Below is a small trained network, with its code and all its weights. Each question gives an input and a class and asks what happens when units are switched off, that is, made to give their printed mean instead of their output.

import numpy as np


def w(rows, s, z=0):
    codes = np.array(rows[::2]) - 128.0
    scale = np.full(codes.shape[1], s)
    scale[-1] = z or s
    return codes * scale


def norm(h):
    return h / np.sqrt((h * h).mean(-1, keepdims=True) + 1e-5)


def f(y):
    return np.maximum(y, 0)


def log_softmax(a):
    a = a - a.max(-1, keepdims=True)
    return a - np.log(np.exp(a).sum(-1, keepdims=True))


def net(x, mask):
    res = np.array(x, float).reshape(1, 3) / 4 @ E
    u = 0
    for l in range(3):
        y = f(norm(res) @ A[l][:, :-1].T + A[l][:, -1])
        res = res + np.where(mask[u : u + 3], y, B[l][:, -1]) @ B[l][:, :-1]
        u += 3
    return log_softmax(norm(res)[-1] @ U[:, :-1].T + U[:, -1])


A, B = {}, {}
E = w([
[81,191,62,60,186,48,132,147,223,86,93,77],'x0',
[254,164,72,63,247,131,180,213,128,208,243,167],'x1',
[139,213,106,229,211,75,136,35,39,146,58,179],'x2',
],0.006)
A[0] = w([
[182,231,86,153,228,68,133,32,118,61,66,212,105],'0.n1',
[41,92,162,62,182,80,185,122,213,151,159,105,74],'0.n2',
[49,253,16,153,178,39,139,176,159,64,88,121,4],'0.n3',
],0.0053,0.0032)
B[0] = w([
[140,141,254,107,83,124,108,162,128,187,148,30,254],'0.n1',
[226,183,46,129,52,215,103,124,132,158,17,163,192],'0.n2',
[176,159,23,97,174,198,78,74,106,96,90,101,227],'0.n3',
],0.0094,0.0068)
A[1] = w([
[42,163,176,154,143,117,35,95,191,57,59,102,225],'1.n1',
[141,120,99,81,216,110,165,134,110,159,107,255,178],'1.n2',
[137,135,98,45,207,84,129,103,126,159,153,131,1],'1.n3',
],0.0071,0.00086)
B[1] = w([
[152,84,101,168,126,105,242,207,137,124,192,254,253],'1.n1',
[78,98,165,131,37,98,63,115,17,79,42,141,162],'1.n2',
[10,192,132,84,202,29,212,113,159,86,155,220,172],'1.n3',
],0.0085,0.0068)
A[2] = w([
[123,38,67,58,95,125,100,145,226,134,194,69,5],'2.n1',
[166,168,144,44,206,121,107,173,99,160,187,167,217],'2.n2',
[135,82,162,160,131,255,96,113,70,188,180,183,2],'2.n3',
],0.0077,0.00072)
B[2] = w([
[128,204,201,231,234,39,123,44,48,211,123,48,208],'2.n1',
[70,2,125,208,24,150,143,114,132,63,119,173,253],'2.n2',
[139,221,14,47,198,118,129,122,208,98,67,99,255],'2.n3',
],0.0097,0.0064)
U = w([
[141,183,40,98,135,142,144,85,152,92,81,121,115],'0',
[64,76,126,167,71,105,182,153,107,105,141,211,137],'1',
[130,169,190,192,133,65,151,69,64,217,136,91,98],'2',
[166,144,124,98,90,152,113,201,163,150,125,139,245],'3',
[66,90,168,56,201,122,3,157,143,140,228,180,2],'4',
[89,96,174,32,175,113,47,123,149,150,229,186,13],'5',
[74,94,185,50,219,152,40,142,146,144,245,194,19],'6',
[53,106,167,61,177,135,16,126,150,167,210,196,6],'7',
],0.012,0.0089)

Each question gives the input, the list of numbers given to net, and the class t.
The units are the neurons (one row each of A and B). Each row of codes is followed by its name. A weight is (code - 128) times the scale printed after its matrix; where a second scale follows, it is the last column's (A, B and U).
mask holds one flag per neuron, layer by layer. A switched-off neuron (its flag False) gives its mean, the last column of its row in B, instead of its output. The means were averaged over made-up inputs and are rounded, as every weight is.
A unit's drop is (log p(t) with every unit on - log p(t) with that unit switched off) / (log p(t) with every unit on - log p(t) with every unit switched off).
The circuit of an input: a set's keep is (log p(t) with only the set's units on - log p(t) with every unit switched off) / (log p(t) with every unit on - log p(t) with every unit switched off). Starting from all 9 units, units are removed one at a time, each time the one whose removal leaves the highest keep (on an exact tie, the one counted first), for as long as the keep stays at least 0.8.
units of the circuit, in order: the units of the circuit, biggest drop first
unit that matters most: the unit with the biggest drop
top k neurons: the k neurons with the biggest drops, biggest first
top k neurons in layer l: the k neurons of layer l with the biggest drops, biggest first
drop of u: that unit's drop, to one decimal
input [0,4,-3], class 1: top neuron => (0.n1)
input [2,3,-4], class 2: top 3 neurons => (2.n1; 0.n3; 1.n1)
input [-7,-4,-8], class 2: top 3 neurons => (2.n1; 0.n2; 0.n3)
input [5,-6,8], class 2: top 2 neurons => (0.n1; 2.n3)
input [4,6,8], class 2: top 2 neurons => (1.n1; 0.n1)
input [-6,-6,0], class 0: top 2 neurons => (2.n3; 2.n2)
input [3,0,1], class 3: top 2 neurons in layer 2 => (2.n3; 2.n1)
input [1,0,3], class 3: top 2 neurons => (0.n1; 2.n1)
input [-4,-5,-6], class 2: top 3 neurons => (2.n1; 0.n2; 2.n2)
input [-1,-2,1], class 3: top 2 neurons in layer 2 => (2.n2; 2.n1)
input [-5,4,3], class 0: top 2 neurons => (2.n3; 1.n1)
input [1,-3,5], class 2: top 2 neurons => (0.n1; 0.n2)
input [6,8,-7], class 1: top 4 neurons => (2.n2; 1.n3; 0.n1; 2.n3)
input [6,2,7], class 2: units of the circuit, in order => (0.n1)
input [2,-2,6], class 2: top 3 neurons => (0.n1; 2.n3; 0.n2)
input [-2,8,6], class 1: top 2 neurons => (2.n2; 2.n1)
input [5,-7,-7], class 1: top 3 neurons => (1.n1; 0.n1; 2.n3)
input [-2,-2,-1], class 3: top 2 neurons in layer 0 => (0.n3; 0.n2)
input [4,8,-8], class 1: top 2 neurons in layer 2 => (2.n2; 2.n3)
input [-6,-1,-2], class 0: units of the circuit, in order => (2.n3)
input [0,6,-6], class 1: top 2 neurons in layer 1 => (1.n3; 1.n2)
input [5,-7,4], class 1: top 2 neurons in layer 2 => (2.n3; 2.n1)
input [1,3,6], class 2: top 2 neurons in layer 0 => (0.n1; 0.n2)
input [-7,-1,-6], class 0: drop of 0.n3 => 0.0
input [-7,-5,-1], class 0: drop of 2.n3 => 1.5
input [-8,4,4], class 0: drop of 2.n3 => 1.6
input [1,-6,4], class 1: unit that matters most => 1.n1
